Below are the code and all the weights of a small trained network. Each question names an input and a target symbol and asks about switching units off, where a switched-off unit gives its printed mean instead of its output.

import numpy as np


def w(rows, s, z=0):
    codes = np.array(rows[::2]) - 128.0
    scale = np.full(codes.shape[1], s)
    scale[-1] = z or s
    return codes * scale


def norm(h):
    return h / np.sqrt((h * h).mean(-1, keepdims=True) + 1e-5)


def softmax(a):
    e = np.exp(a - a.max(-1, keepdims=True))
    return e / e.sum(-1, keepdims=True)


def log_softmax(a):
    a = a - a.max(-1, keepdims=True)
    return a - np.log(np.exp(a).sum(-1, keepdims=True))


def net(x, mask):
    ids = ['ΓΘΛΞΣΦΩαβδεζητψ'.index(c) for c in x.split()]
    T = len(ids)
    res = E[ids] + P[:T]
    u = 0
    for l in range(2):
        r = norm(res)
        for j in range(3):
            rows = slice(3 * j, 3 * j + 3)
            q, k, v = (r @ M[l][rows].T for M in (Q, K, V))
            z = softmax(np.where(np.tri(T) > 0, q @ k.T / 3**0.5, -1e9)) @ v
            o = O[l][rows]
            res = res + np.where(mask[u + j], z, o[:, -1]) @ o[:, :-1]
        u += 3
    return log_softmax(norm(res)[-1] @ U[:, :-1].T + U[:, -1])


Q, K, V, O = {}, {}, {}, {}
E = w([
[172,112,157,135,7,116,127,135,85],'Γ',
[125,126,135,111,98,152,94,139,84],'Θ',
[122,133,159,143,126,108,82,146,163],'Λ',
[166,115,125,116,107,66,132,150,158],'Ξ',
[148,73,161,136,125,73,133,136,151],'Σ',
[150,130,157,113,142,90,155,110,78],'Φ',
[154,129,112,104,131,154,109,133,144],'Ω',
[124,80,100,149,85,133,95,97,138],'α',
[132,103,88,103,123,100,139,148,139],'β',
[128,91,195,135,68,121,143,181,108],'δ',
[139,97,153,112,152,200,135,173,118],'ε',
[171,120,155,111,134,151,154,93,103],'ζ',
[140,76,147,124,102,132,107,166,58],'η',
[54,144,159,133,169,126,149,130,136],'τ',
[123,135,136,187,103,162,127,179,100],'ψ',
],0.021)
P = w([
[65,46,131,57,86,128,104,112,146],'0',
[167,75,70,102,107,1,67,140,75],'1',
[92,196,145,69,210,86,31,144,236],'2',
[158,138,86,179,105,146,160,35,43],'3',
[84,187,175,172,67,134,241,69,164],'4',
[147,92,69,100,167,78,132,154,36],'5',
[69,178,207,84,79,116,100,189,71],'6',
[162,53,66,126,175,79,175,106,108],'7',
],0.0092)
Q[0] = w([
[206,151,179,125,167,124,69,154,187],'0.h1',
[183,182,58,166,162,117,167,34,161],'0.h1',
[151,200,200,105,23,107,177,187,189],'0.h1',
[132,153,159,67,210,129,17,187,177],'0.h2',
[172,162,84,21,143,95,54,155,73],'0.h2',
[171,84,147,186,239,71,76,131,95],'0.h2',
[21,254,165,95,141,119,113,66,211],'0.h3',
[180,81,100,163,91,173,233,46,120],'0.h3',
[191,149,83,183,185,170,183,43,172],'0.h3',
],0.0064)
K[0] = w([
[48,67,33,76,96,144,151,88,108],'0.h1',
[113,87,104,103,203,147,27,231,80],'0.h1',
[75,209,144,96,167,166,146,118,233],'0.h1',
[66,38,136,83,76,159,156,79,109],'0.h2',
[136,103,137,216,77,163,245,116,112],'0.h2',
[55,97,9,120,89,173,132,104,54],'0.h2',
[121,88,112,55,66,86,80,65,180],'0.h3',
[159,171,109,147,208,115,25,187,116],'0.h3',
[140,116,127,119,137,115,1,138,57],'0.h3',
],0.0068)
V[0] = w([
[67,104,67,76,63,123,220,19,73],'0.h1',
[211,107,176,191,189,169,114,131,133],'0.h1',
[106,179,183,109,189,250,114,83,175],'0.h1',
[76,208,41,45,125,109,161,103,123],'0.h2',
[65,184,48,183,82,125,153,253,169],'0.h2',
[102,157,160,43,176,185,65,215,135],'0.h2',
[26,87,70,83,186,57,213,107,162],'0.h3',
[94,85,102,248,38,115,145,186,99],'0.h3',
[74,128,99,146,173,191,89,194,36],'0.h3',
],0.0064)
O[0] = w([
[115,127,138,113,175,114,167,61,112,164],'0.h1',
[203,157,176,180,122,138,87,184,129,56],'0.h1',
[99,106,235,89,185,109,60,129,126,3],'0.h1',
[96,113,72,27,112,123,156,73,125,104],'0.h2',
[13,159,12,78,104,62,126,236,124,77],'0.h2',
[103,180,168,55,191,73,145,150,117,176],'0.h2',
[114,182,125,108,78,215,215,93,150,174],'0.h3',
[86,178,137,255,139,72,155,144,120,158],'0.h3',
[98,132,65,150,238,99,148,185,78,111],'0.h3',
],0.0076,0.0049)
Q[1] = w([
[120,209,170,57,90,70,118,113,155],'1.h1',
[115,208,198,150,143,152,96,169,207],'1.h1',
[195,111,182,129,114,151,208,175,85],'1.h1',
[97,114,184,100,152,123,198,105,92],'1.h2',
[87,155,103,107,100,106,89,127,216],'1.h2',
[117,189,182,85,154,55,81,41,221],'1.h2',
[254,50,107,113,138,81,109,146,120],'1.h3',
[197,105,131,72,138,84,177,90,77],'1.h3',
[110,198,169,136,121,140,207,143,129],'1.h3',
],0.0066)
K[1] = w([
[150,51,120,58,149,160,142,208,164],'1.h1',
[218,67,102,98,123,167,63,187,163],'1.h1',
[52,253,165,130,83,138,89,141,140],'1.h1',
[156,175,91,138,122,124,68,165,208],'1.h2',
[133,86,192,154,118,85,87,189,120],'1.h2',
[49,110,144,93,82,160,60,113,114],'1.h2',
[139,73,130,113,154,225,150,138,25],'1.h3',
[142,108,56,204,185,142,155,181,148],'1.h3',
[126,107,105,87,120,63,221,142,161],'1.h3',
],0.0065)
V[1] = w([
[96,110,147,170,181,162,200,81,135],'1.h1',
[218,105,82,83,94,100,102,91,103],'1.h1',
[202,107,63,128,124,126,167,182,171],'1.h1',
[111,112,204,112,122,154,152,174,190],'1.h2',
[103,68,166,119,129,187,254,160,22],'1.h2',
[156,80,117,161,125,147,153,184,104],'1.h2',
[187,198,115,151,191,87,167,114,36],'1.h3',
[156,105,112,86,37,140,25,104,47],'1.h3',
[109,132,104,146,49,74,117,83,18],'1.h3',
],0.0079)
O[1] = w([
[117,135,133,136,127,137,184,143,178,166],'1.h1',
[165,57,115,176,141,100,96,128,116,173],'1.h1',
[165,105,140,119,111,185,110,161,2,91],'1.h1',
[128,180,150,132,128,76,145,189,118,98],'1.h2',
[111,104,177,144,230,101,175,180,77,243],'1.h2',
[147,132,150,140,119,192,122,157,44,121],'1.h2',
[110,76,141,115,117,154,118,46,93,130],'1.h3',
[150,166,133,118,131,73,66,59,103,178],'1.h3',
[37,114,152,137,106,94,72,113,135,252],'1.h3',
],0.0096,0.0028)
U = w([
[47,152,113,133,138,143,78,212,141,68],'Γ',
[208,142,196,182,61,179,192,173,173,43],'Θ',
[187,179,210,66,189,93,134,207,104,60],'Λ',
[149,196,126,91,96,97,80,185,169,67],'Ξ',
[171,121,174,39,134,77,84,128,175,251],'Σ',
[93,120,172,109,186,93,107,70,136,42],'Φ',
[213,107,167,95,147,133,88,79,150,154],'Ω',
[99,107,123,171,112,137,113,85,184,46],'α',
[163,87,44,88,49,118,165,115,120,184],'β',
[100,122,159,102,126,100,166,160,160,210],'δ',
[187,57,142,97,206,142,152,190,64,170],'ε',
[194,63,192,93,142,175,161,51,144,63],'ζ',
[95,88,150,171,131,105,81,100,87,107],'η',
[65,190,103,77,98,154,254,84,149,208],'τ',
[112,199,100,211,187,74,145,198,94,152],'ψ',
],0.0072,0.0023)

Each question gives the input, a string of symbols that net reads in full, and the target symbol t.
The units are the heads (3 rows each of Q, K, V and O). Each row of codes is followed by its name. A weight is (code - 128) times the scale printed after its matrix; where a second scale follows, it is the last column's (O and U).
mask holds one flag per head, layer by layer. A switched-off head (its flag False) gives its mean, the last column of its rows in O, instead of its output. The means were averaged over made-up inputs and are rounded, as every weight is.
A unit's drop is (log p(t) with every unit on - log p(t) with that unit switched off) / (log p(t) with every unit on - log p(t) with every unit switched off).
The circuit of an input: a set's keep is (log p(t) with only the set's units on - log p(t) with every unit switched off) / (log p(t) with every unit on - log p(t) with every unit switched off). Starting from all 6 units, units are removed one at a time, each time the one whose removal leaves the highest keep (on an exact tie, the one counted first), for as long as the keep stays at least 0.8.
circuit, biggest first: the units of the circuit, biggest drop first
unit that matters most: the unit with the biggest drop
heads that matter: for each layer, one digit per head in row order, 1 if its drop is at least 0.15 and else 0, layers parted by /
input Φ Σ Θ, target ζ: circuit, biggest first -> [0.h2]
input ψ Λ β Σ, target β: heads that matter -> 110 / 010
input Σ Φ Ω, target Θ: circuit, biggest first -> [0.h2, 0.h3]
input Φ ζ Σ, target ζ: heads that matter -> 010 / 000
input Σ α Ξ Ω Σ Ω ε, target Θ: circuit, biggest first -> [0.h3, 1.h3]
input τ β ζ ψ Ω Ω, target ψ: heads that matter -> 001 / 000
input β Φ Λ, target τ: heads that matter -> 101 / 000
input β ζ δ, target τ: heads that matter -> 101 / 000
input Γ ε Γ Θ τ β, target τ: heads that matter -> 000 / 100
input ψ ψ β Θ, target ψ: heads that matter -> 011 / 000
input Θ β Φ Φ Γ, target ζ: heads that matter -> 011 / 000
input Ξ Θ ε β, target ε: heads that matter -> 000 / 100
input β ε ε Φ, target ε: circuit, biggest first -> [0.h3, 0.h1]
input ζ δ ε Γ β β Θ, target τ: unit that matters most -> 0.h1
input Ω Γ Ω Σ β, target Σ: heads that matter -> 101 / 000
input β τ Γ, target τ: heads that matter -> 101 / 000
input Γ β ε Λ β τ, target τ: heads that matter -> 001 / 000
input Θ Ξ τ Θ, target τ: heads that matter -> 000 / 100
input β β Ω Ω β, target Σ: circuit, biggest first -> [0.h1, 0.h3]
input Ξ Φ Σ Σ τ, target Θ: circuit, biggest first -> [1.h1, 1.h3, 0.h1, 0.h3]
input η ψ β, target ε: unit that matters most -> 1.h2
input ε β ψ α, target ψ: heads that matter -> 011 / 000
input β Γ ε δ Θ, target Λ: circuit, biggest first -> [0.h2, 0.h1]
input ψ Ω Φ Λ Φ, target ζ: circuit, biggest first -> [0.h3, 0.h2]
input τ Ω Ω Ω β Σ Σ, target τ: circuit, biggest first -> [0.h1, 0.h3]
input α Ξ Σ ψ Θ, target Θ: circuit, biggest first -> [1.h3, 0.h1]
input Λ ψ Γ ε, target ψ: unit that matters most -> 0.h3
input β ψ ψ Θ Θ, target Γ: circuit, biggest first -> [0.h2, 0.h1]
